(in the rows, 128 means zero)
Each row has a class, written as a number after it; each block has new classes, again numbered from 0 up.
[134 163 116 169 157 89 162 98 78 128 111 216 87 158 122 121 207 113 108 105 150 131 88 113 120 167 122 131 97 63 149 113 124 142] -> 3
[143 153 111 144 135 107 151 90 84 125 129 156 69 160 138 116 208 102 104 102 151 137 79 131 128 149 125 113 100 85 149 128 121 130] -> 2
[114 111 142 103 135 130 121 155 167 119 139 116 191 92 98 147 65 132 148 160 106 119 153 137 120 137 119 126 160 155 105 132 140 139] -> 4
[145 158 118 152 146 103 150 115 131 130 125 180 120 137 114 124 159 109 116 118 149 128 108 114 123 158 127 129 121 94 132 127 138 136] -> 3
[117 120 128 114 133 129 124 153 132 136 129 113 151 115 104 128 104 105 133 145 123 125 124 132 135 136 112 133 136 160 121 124 130 115] -> 8
[145 131 131 152 135 109 146 108 107 124 122 159 74 162 127 123 184 99 95 106 143 128 91 147 128 156 130 115 113 85 143 130 127 125] -> 5
[114 119 131 112 135 129 124 149 142 126 138 122 178 103 103 127 79 120 141 165 117 131 145 138 127 133 118 129 151 153 110 128 139 127] -> 4
[132 102 116 93 114 151 123 151 151 142 139 66 144 111 115 136 88 126 148 150 119 120 136 153 125 108 117 127 140 165 126 132 139 113] -> 4
[146 156 119 165 134 113 155 107 101 138 120 167 76 162 136 110 202 107 107 108 145 133 91 122 134 154 122 135 107 82 153 121 127 132] -> 3
[128 119 125 107 136 120 138 122 108 123 134 131 126 131 116 138 123 107 126 134 129 133 116 131 125 144 124 122 128 126 128 136 126 126] -> 2
[117 138 113 128 145 118 140 145 129 142 133 142 148 113 107 111 119 107 134 154 126 131 109 123 134 153 112 139 132 138 122 124 148 126] -> 4
[131 161 121 166 156 87 167 77 51 124 114 214 52 172 132 118 233 107 97 92 163 148 73 116 132 158 120 126 90 52 152 119 113 144] -> 2
[125 121 108 98 122 126 132 147 135 139 143 97 140 124 104 124 107 113 132 139 125 123 130 138 125 130 126 117 132 157 123 132 140 111] -> 8
[116 110 142 100 132 122 128 134 133 116 137 111 147 121 116 141 101 114 131 144 107 126 134 136 121 135 120 116 145 149 120 136 121 128] -> 2
[135 147 128 163 150 104 156 95 83 129 116 182 80 161 119 122 193 104 97 108 146 135 85 132 131 159 114 130 109 84 145 115 114 127] -> 3
[132 142 119 141 137 104 149 103 95 130 123 175 91 150 130 130 189 125 115 114 139 131 102 122 118 143 116 128 112 101 145 122 129 125] -> 0
[133 139 128 154 142 103 159 100 79 124 112 182 66 161 125 112 205 93 93 106 150 136 83 124 126 158 117 134 108 88 146 128 121 126] -> 5
[128 123 128 108 130 120 136 136 119 122 133 119 134 120 110 140 121 118 128 134 125 125 128 128 112 138 121 124 139 133 123 131 132 123] -> 8
[120 111 131 117 137 131 132 147 134 127 125 115 143 113 113 127 107 109 131 149 116 124 122 137 140 138 107 141 139 155 126 129 127 125] -> 4
[134 136 119 136 146 110 148 124 112 134 135 157 124 137 113 129 146 106 122 138 132 136 112 126 122 157 122 130 129 111 131 128 137 131] -> 1
[135 143 118 133 130 115 149 120 131 128 126 120 105 138 129 128 154 105 124 125 125 128 109 125 146 143 119 131 125 112 141 125 139 132] -> 7
[135 139 96 144 135 107 144 115 113 145 136 146 87 152 137 117 172 122 115 118 136 128 98 132 134 141 128 124 111 107 145 122 143 118] -> 0
[139 131 114 141 133 118 140 125 111 149 125 142 120 140 121 115 153 116 122 140 133 134 104 144 130 135 119 135 125 110 136 117 146 120] -> 5
[146 153 108 141 136 108 148 121 113 143 136 147 112 141 125 112 162 110 121 135 134 136 94 136 131 152 126 127 119 102 134 123 145 129] -> 2
[121 125 130 136 144 117 138 128 112 134 134 148 131 136 124 139 137 121 132 133 121 137 128 127 128 145 125 130 129 115 137 125 130 139] -> 1
[139 159 115 144 132 103 153 92 110 124 125 150 75 156 139 111 181 98 103 108 143 136 100 134 141 144 135 113 112 96 141 131 128 134] -> 2
[129 117 127 119 131 126 133 133 123 129 128 114 134 126 112 143 122 107 130 141 115 124 126 134 136 140 117 136 138 137 129 126 129 123] -> 7
[136 123 121 137 121 128 141 117 101 143 116 136 95 150 133 118 179 122 120 112 142 139 106 133 138 128 121 127 114 111 146 124 129 124] -> 5
[136 127 111 118 139 115 137 129 119 133 142 127 128 129 121 126 128 104 126 142 124 124 111 140 124 143 124 125 128 130 136 134 142 124] -> 2
[130 106 129 97 119 141 113 168 189 145 135 90 199 91 102 127 48 127 154 170 109 120 151 139 130 121 127 137 161 177 102 130 154 115] -> 5
[134 148 122 150 137 108 164 114 94 124 124 162 73 158 119 120 204 105 106 110 145 134 90 133 123 160 114 132 110 84 143 125 124 141] -> 4
[113 103 133 75 122 146 120 164 163 124 138 72 186 89 101 139 52 123 147 158 101 119 155 135 121 131 125 125 150 194 102 136 135 114] -> 6
[124 115 125 97 132 129 119 142 135 131 144 114 171 109 108 135 79 111 140 160 116 126 140 133 115 133 128 118 147 158 114 139 137 118] -> 2
[130 126 113 143 125 127 133 128 132 144 127 120 107 141 125 122 142 114 117 128 115 118 103 142 137 146 126 127 138 136 129 121 132 118] -> 0
[123 145 122 166 145 105 142 103 90 137 125 196 90 159 133 124 200 122 114 104 157 142 91 114 132 145 119 133 114 89 144 114 122 132] -> 0
[123 132 110 118 139 119 139 134 131 140 138 138 143 120 98 129 107 119 132 149 129 130 122 125 116 145 121 136 134 131 115 125 146 114] -> 0
[128 122 130 121 140 119 131 121 114 129 125 139 128 125 120 147 129 112 130 135 125 124 129 125 131 130 116 134 127 130 138 129 131 122] -> 7
[132 131 109 130 131 113 143 123 123 135 126 139 109 141 127 119 157 110 119 123 135 124 99 135 132 142 128 136 117 116 134 124 136 127] -> 5
[140 127 116 107 125 137 132 142 158 149 145 96 154 118 106 128 101 115 140 150 127 124 126 145 122 127 122 121 140 153 119 129 151 114] -> 6
[154 154 114 145 132 118 156 109 96 143 130 152 94 157 120 126 188 111 110 112 155 140 93 142 128 150 130 130 109 93 137 122 134 128] -> 6
[136 153 102 143 156 94 159 114 97 138 132 180 107 141 116 121 178 103 118 140 142 131 95 130 125 158 111 147 107 90 140 123 145 136] -> 4
[138 118 127 105 123 133 133 139 146 130 137 99 133 122 126 114 100 101 131 149 119 129 119 137 144 136 123 131 139 156 130 138 139 116] -> 2
[132 135 112 107 134 120 134 139 160 140 135 117 172 107 107 140 93 122 147 158 108 114 135 132 114 142 120 135 141 140 120 122 151 127] -> 3
[126 100 130 97 120 135 120 145 150 134 135 99 166 114 109 150 82 137 142 149 102 116 149 136 113 124 126 125 153 168 112 132 127 114] -> 0
[133 146 101 138 142 110 160 121 100 141 133 153 93 146 123 102 174 108 117 128 152 141 92 130 140 141 110 137 106 105 149 125 143 127] -> 4
[141 131 99 105 137 111 145 130 136 141 144 119 124 131 125 121 129 105 138 142 134 130 99 132 132 139 118 124 117 126 140 129 150 119] -> 2
[125 136 109 129 139 121 141 147 144 146 140 121 153 119 108 115 103 110 136 167 118 128 121 143 134 139 114 144 144 135 122 123 155 130] -> 4
[132 97 121 107 121 155 110 171 169 166 150 73 192 102 107 140 53 137 156 174 100 125 154 154 134 111 123 137 167 183 115 128 151 116] -> 1
[134 95 117 85 117 157 106 185 194 152 150 49 208 79 99 135 14 140 162 187 89 117 167 154 129 111 129 130 165 200 102 133 156 106] -> 1
[127 126 132 143 137 119 140 121 94 141 111 163 136 142 115 132 159 116 128 131 134 140 107 137 133 146 118 143 130 111 132 111 127 134] -> 5
[125 132 131 134 137 117 145 120 116 117 117 137 114 133 108 125 141 116 111 122 123 128 114 139 128 153 118 118 124 118 129 119 118 125] -> 3
[130 127 115 120 135 112 134 126 129 132 142 150 137 133 112 126 129 124 125 137 136 130 120 126 117 135 123 122 134 133 124 128 135 115] -> 0
[125 137 134 125 129 128 142 113 124 115 120 136 121 129 117 121 144 112 121 120 133 128 118 121 123 138 115 126 130 130 134 126 117 127] -> 3
[136 147 116 141 133 117 153 108 94 144 131 150 91 162 135 126 193 108 123 114 146 136 91 136 130 146 123 137 109 98 148 116 133 133] -> 6
[124 128 115 124 146 111 143 134 130 128 132 138 147 117 106 126 111 112 131 155 123 127 122 133 125 142 114 131 141 127 118 125 138 132] -> 4
[140 136 130 165 150 106 154 99 69 120 124 187 61 164 128 119 208 104 90 101 151 140 85 130 128 159 122 121 106 83 150 128 110 128] -> 1
[133 117 106 113 131 128 125 150 155 145 152 104 162 116 118 129 95 125 142 161 120 124 133 151 135 126 122 130 144 145 123 129 154 126] -> 4
[131 147 111 150 132 116 152 113 103 123 116 149 88 145 134 115 183 115 117 113 132 126 89 138 144 156 127 136 111 96 139 116 124 146] -> 4
[134 153 116 147 141 106 144 118 113 129 127 158 95 140 117 109 168 100 106 120 146 129 90 127 139 154 120 126 113 103 131 121 134 122] -> 8
[145 117 115 98 118 130 131 145 157 133 135 81 139 115 111 130 93 112 131 141 116 120 126 145 125 133 131 104 141 157 116 140 137 114] -> 2
[139 122 115 107 116 147 113 164 179 143 150 78 193 99 111 125 57 135 153 168 108 121 157 151 126 122 135 132 154 163 115 125 156 117] -> 3
[122 158 122 157 150 102 165 96 58 128 115 189 69 167 119 116 226 96 99 99 157 145 75 125 130 167 115 131 92 84 144 112 114 133] -> 6
[118 135 130 132 143 105 144 115 92 121 132 163 96 148 121 135 168 94 109 125 132 121 102 135 119 156 116 142 121 108 140 125 127 130] -> 8
[130 119 105 116 129 131 126 159 147 160 135 110 173 113 100 114 94 125 148 161 126 132 122 143 132 129 123 136 134 147 115 115 154 111] -> 5
[141 119 98 112 131 137 131 160 145 163 143 89 163 110 100 131 84 127 147 166 114 127 132 153 126 125 122 138 136 154 121 122 154 112] -> 1
[127 168 109 172 145 100 158 88 73 119 119 190 65 165 145 107 232 111 107 96 154 136 82 120 134 153 124 123 92 59 156 118 121 154] -> 4
[134 154 90 151 141 99 153 101 100 140 136 180 97 157 136 113 193 124 121 117 141 128 86 118 127 150 128 132 111 89 147 117 143 134] -> 0

A new block, with new classes numbered from 0.
[147 124 141 148 122 109 133 102 127 136 153 75 120 131 142 159 128 149 88 112 143 121 132 163 122 128 169 141 132 109 129 134 128 115] -> 3
[167 122 100 122 105 169 155 134 149 103 117 181 136 122 129 126 120 108 171 143 104 186 148 95 126 120 134 119 130 118 126 137 156 125] -> 5
[175 115 104 169 124 145 98 127 172 131 127 93 156 117 128 123 108 124 128 89 124 145 148 155 121 74 143 133 134 118 88 131 123 151] -> 0
[143 136 128 123 141 125 132 127 122 129 118 121 124 130 144 102 172 123 105 121 106 150 131 138 124 99 116 135 123 99 111 154 129 118] -> 9
[69 154 148 91 131 103 103 148 58 127 133 151 114 113 143 104 172 114 95 111 127 117 148 122 132 138 95 161 140 170 114 148 100 78] -> 3
[156 116 126 143 119 138 153 129 136 128 104 160 147 154 166 122 186 147 148 151 152 160 66 148 123 149 160 131 149 124 151 133 136 154] -> 0
[133 139 154 151 140 97 118 134 132 128 172 87 140 126 141 142 129 140 126 105 121 118 117 174 147 138 120 133 159 158 125 122 178 140] -> 10
[152 119 103 168 114 133 148 131 176 129 123 120 124 150 131 159 105 133 133 107 133 139 101 125 121 122 155 101 121 91 102 108 134 156] -> 4
[92 140 132 96 133 111 105 133 88 153 92 78 150 137 100 93 156 148 92 146 140 151 117 131 109 124 116 104 101 112 116 149 120 138] -> 8
[169 131 142 127 121 130 106 136 205 155 125 89 125 106 168 123 132 156 98 93 150 97 145 115 114 82 170 137 103 141 137 118 116 129] -> 9
[162 146 128 97 98 143 105 136 163 148 120 69 118 140 96 89 148 127 152 96 142 160 160 135 91 98 135 97 126 100 161 123 114 112] -> 3
[123 144 142 115 139 75 101 147 118 131 131 100 110 130 153 85 175 132 111 73 162 134 131 160 142 139 141 141 138 147 158 139 93 123] -> 7
[86 137 145 138 124 116 103 138 122 138 149 121 129 121 131 107 123 154 124 89 117 152 168 174 136 139 136 118 132 157 107 127 132 142] -> 4
[94 138 139 142 113 135 124 130 118 126 174 153 97 105 81 128 112 130 115 133 86 152 171 141 133 140 77 99 132 153 99 127 125 97] -> 7
[113 160 126 124 113 68 117 143 137 144 122 85 141 143 114 140 126 155 110 131 137 118 105 127 129 149 140 125 111 134 131 103 121 134] -> 10
[119 136 137 98 136 129 106 154 131 150 116 116 125 118 100 97 144 133 145 127 112 172 163 148 127 114 123 94 84 117 121 140 121 138] -> 6
[153 140 127 152 102 163 107 95 112 130 176 61 131 132 80 90 170 135 95 104 113 143 173 161 135 153 137 152 157 131 138 130 161 108] -> 1
[130 117 124 115 135 92 123 142 112 117 105 167 145 142 137 131 143 128 168 158 142 150 102 138 136 137 124 143 149 170 127 115 112 160] -> 2
[169 136 98 158 129 181 106 117 127 152 129 111 126 130 106 121 175 117 109 109 118 172 150 141 124 113 140 122 145 95 108 167 106 130] -> 0
[120 122 109 162 117 154 135 114 143 132 126 139 169 141 156 146 116 133 145 133 96 131 93 151 123 125 145 113 119 118 111 139 148 132] -> 4
[133 150 100 137 142 136 115 122 104 142 124 74 132 125 130 141 135 115 135 89 142 81 148 141 156 111 176 148 108 90 119 148 135 128] -> 0
[112 133 120 128 156 82 115 150 109 144 108 109 147 149 144 191 136 148 148 155 150 75 93 142 136 102 163 117 116 113 119 125 104 172] -> 9
[106 144 133 118 106 127 86 152 107 133 164 69 105 134 91 118 159 132 84 84 119 144 191 137 130 111 131 132 134 140 104 117 125 97] -> 1
[139 146 138 124 116 125 134 133 163 141 139 88 126 143 136 119 147 144 129 98 127 141 134 144 120 138 166 126 148 150 163 132 149 130] -> 9
[138 146 74 111 117 151 124 126 117 162 117 129 149 160 108 147 135 124 128 148 106 173 100 101 95 108 142 85 117 106 93 155 106 121] -> 2
[124 162 120 122 103 117 102 167 133 145 100 103 132 129 128 141 161 118 106 104 140 113 135 87 113 99 141 117 115 118 89 114 117 98] -> 3
[156 147 141 141 124 121 108 116 133 155 100 14 135 121 99 128 146 161 86 119 135 98 136 139 116 105 180 132 111 75 138 143 138 140] -> 1
[158 146 106 150 111 99 99 139 163 145 152 85 129 124 129 127 149 154 105 98 137 157 126 150 136 110 158 113 136 158 124 131 119 145] -> 8
[137 126 136 117 88 146 108 154 179 140 128 88 144 116 100 133 122 151 118 119 131 146 131 117 101 119 146 89 113 155 136 115 129 121] -> 6
[150 147 146 123 156 108 115 99 106 149 105 33 147 133 145 125 154 133 116 117 152 89 147 151 134 117 170 188 116 80 136 156 158 143] -> 3
[145 145 96 166 112 130 132 118 136 98 132 121 146 111 131 164 94 139 118 159 71 144 119 120 131 84 84 110 129 88 97 146 163 124] -> 10
[155 129 141 135 138 142 95 112 154 136 167 110 141 95 135 110 131 145 120 131 90 178 176 160 137 96 112 111 137 168 120 157 145 142] -> 8
[137 124 111 136 133 134 118 149 163 132 117 190 136 130 169 135 101 118 182 135 123 141 110 126 124 96 112 106 134 152 124 111 118 141] -> 2
[132 113 106 183 153 105 117 104 116 120 126 92 149 120 155 142 87 134 120 127 114 124 113 175 166 117 125 160 123 120 98 139 166 171] -> 1
[173 136 105 157 119 103 97 121 148 135 124 78 173 109 158 128 126 128 93 99 139 126 121 133 139 93 152 144 112 128 68 113 144 131] -> 6
[111 115 137 161 111 160 161 116 125 115 124 150 120 137 132 125 114 149 145 155 81 198 138 186 126 155 110 119 141 106 138 158 167 148] -> 1
[138 136 118 120 109 124 105 118 124 138 94 120 162 131 165 107 143 131 149 115 132 170 129 155 113 97 160 131 135 133 120 146 117 133] -> 7
[141 107 103 120 114 164 73 134 119 132 161 96 147 128 94 125 155 129 111 114 156 136 171 121 135 94 151 139 118 161 101 109 135 136] -> 8
[162 140 111 140 100 145 124 86 153 124 152 113 147 116 114 95 139 130 92 116 70 178 135 134 123 121 117 141 124 153 97 141 142 112] -> 10
[139 170 104 122 104 117 147 132 112 143 128 85 116 158 97 130 199 154 108 159 118 163 108 124 126 152 127 109 109 68 139 167 139 106] -> 7
[103 146 115 133 116 103 164 171 123 123 104 191 91 140 133 139 153 126 130 137 123 168 105 116 137 166 112 103 137 130 129 130 111 125] -> 9
[155 153 86 173 100 122 127 129 150 127 174 94 140 126 117 177 111 134 122 119 106 119 92 123 129 90 138 100 163 149 88 123 173 125] -> 8
[71 153 100 147 121 121 123 156 121 127 150 160 108 132 151 157 96 108 153 78 115 112 136 133 148 127 135 144 142 173 102 132 132 118] -> 5
[141 145 139 126 151 114 103 107 67 113 172 71 129 108 102 104 161 140 97 114 98 119 186 157 153 116 137 140 147 114 123 155 151 129] -> 1
[113 119 181 146 156 118 128 111 135 150 168 100 92 114 133 106 110 146 85 87 137 89 136 159 118 125 147 152 132 120 146 110 143 106] -> 4
[116 129 140 122 148 126 108 132 125 144 136 101 107 122 145 117 118 130 99 101 119 130 158 146 128 112 120 127 111 111 126 147 104 123] -> 1
[124 153 140 119 136 114 119 141 112 131 126 130 145 118 133 94 153 144 119 125 131 124 157 125 130 142 125 136 122 119 121 142 133 133] -> 5
[123 122 139 122 106 135 133 105 142 154 71 110 142 109 121 86 95 143 128 138 101 173 129 167 103 130 114 127 97 124 109 156 112 147] -> 1
[128 132 94 144 89 119 131 124 134 107 135 137 147 144 153 163 123 143 152 140 113 177 130 153 136 126 133 116 132 139 109 132 135 138] -> 3
[175 115 127 155 106 175 103 130 176 151 144 68 127 135 82 131 158 140 113 118 158 129 117 123 113 119 158 119 130 124 147 98 159 132] -> 6
[110 128 130 118 151 49 143 147 110 101 112 149 133 145 144 157 118 129 152 166 135 103 81 123 143 133 100 132 133 142 119 105 114 149] -> 2
[119 124 140 111 130 98 134 180 109 122 102 173 119 141 124 127 163 119 140 127 171 120 143 126 130 149 142 142 104 96 113 94 89 139] -> 6
[137 137 158 121 168 95 119 104 138 127 110 66 135 93 143 98 112 133 117 128 111 89 128 134 143 86 108 135 104 113 130 138 148 130] -> 0
[87 131 135 128 124 137 137 130 120 116 126 155 128 99 127 128 95 142 112 151 100 130 141 117 128 136 115 112 115 145 142 147 135 119] -> 8
[132 133 133 108 111 172 90 127 149 150 103 99 153 117 154 104 152 130 124 83 143 111 175 127 111 82 180 150 104 135 107 133 106 121] -> 0
[136 133 122 143 117 134 81 119 156 173 134 81 132 131 86 100 155 132 91 93 123 155 134 143 110 110 143 155 125 174 87 131 101 133] -> 5
[103 135 132 115 111 136 128 136 112 127 109 139 131 127 136 105 124 151 116 140 160 126 148 118 116 146 132 133 99 90 149 112 130 118] -> 6
[167 122 154 135 144 72 122 122 154 137 96 62 139 136 138 150 129 119 116 142 160 103 90 132 120 95 130 153 122 96 111 87 124 136] -> 6
[141 157 120 141 123 146 116 135 122 135 150 163 136 121 143 123 159 112 117 121 89 166 160 110 122 112 127 114 147 131 96 135 142 96] -> 3
[137 144 129 161 107 108 79 143 156 167 153 39 135 121 93 113 158 153 53 78 132 166 154 155 131 128 143 115 116 155 82 124 125 112] -> 5
[140 136 128 148 124 138 106 120 80 129 152 85 142 106 77 114 151 156 128 137 113 135 162 181 143 116 134 113 137 113 120 145 171 125] -> 2
[128 123 118 113 115 138 100 85 119 139 102 97 159 129 114 101 129 137 100 120 126 131 153 130 97 100 151 142 96 120 87 136 85 143] -> 3
[122 145 115 152 126 83 130 141 122 149 119 121 126 150 141 142 135 128 113 125 150 141 81 139 124 148 125 138 144 122 117 128 115 124] -> 7
[141 143 149 121 108 82 107 172 153 132 137 134 141 105 173 134 149 161 144 121 135 130 136 156 128 95 142 136 128 160 120 133 126 122] -> 7
[139 149 157 117 133 123 133 156 153 132 104 100 107 97 132 76 139 127 103 58 148 86 160 111 121 132 172 163 131 128 174 139 140 113] -> 9
[139 139 117 137 155 89 132 107 125 124 101 143 152 126 184 93 132 124 128 138 92 167 134 167 142 106 102 158 115 104 103 160 120 141] -> 9
[169 133 78 127 103 134 125 108 121 120 131 108 161 135 121 122 147 137 113 139 113 177 134 131 120 88 147 117 113 99 84 149 130 136] -> 8
[121 142 155 132 143 118 115 150 110 145 128 85 75 116 100 103 152 147 123 96 166 124 165 155 137 127 136 132 129 88 161 139 147 134] -> 7
[137 99 108 136 125 184 115 109 145 139 142 181 139 139 111 114 124 117 148 154 100 178 107 137 93 94 112 107 143 153 127 134 106 140] -> 8
[87 147 131 109 121 136 109 118 124 127 121 154 148 138 171 84 145 118 148 113 117 124 133 126 130 139 113 141 127 155 147 119 116 104] -> 4
[110 140 124 124 100 146 114 149 157 138 132 151 134 117 138 132 116 124 149 105 115 127 150 128 122 123 123 117 139 186 115 120 119 120] -> 9
[100 126 143 105 150 94 144 144 114 128 119 160 99 116 152 151 106 112 143 116 155 75 112 117 145 140 119 145 131 168 121 116 106 140] -> 9
[157 125 144 135 133 105 109 134 159 153 122 93 128 125 131 127 158 157 126 132 139 135 128 173 126 109 139 129 121 128 138 135 105 152] -> 9
[146 126 122 131 110 92 103 147 143 151 103 132 164 128 150 149 130 147 154 143 151 144 98 146 114 103 162 110 123 152 108 107 110 151] -> 3
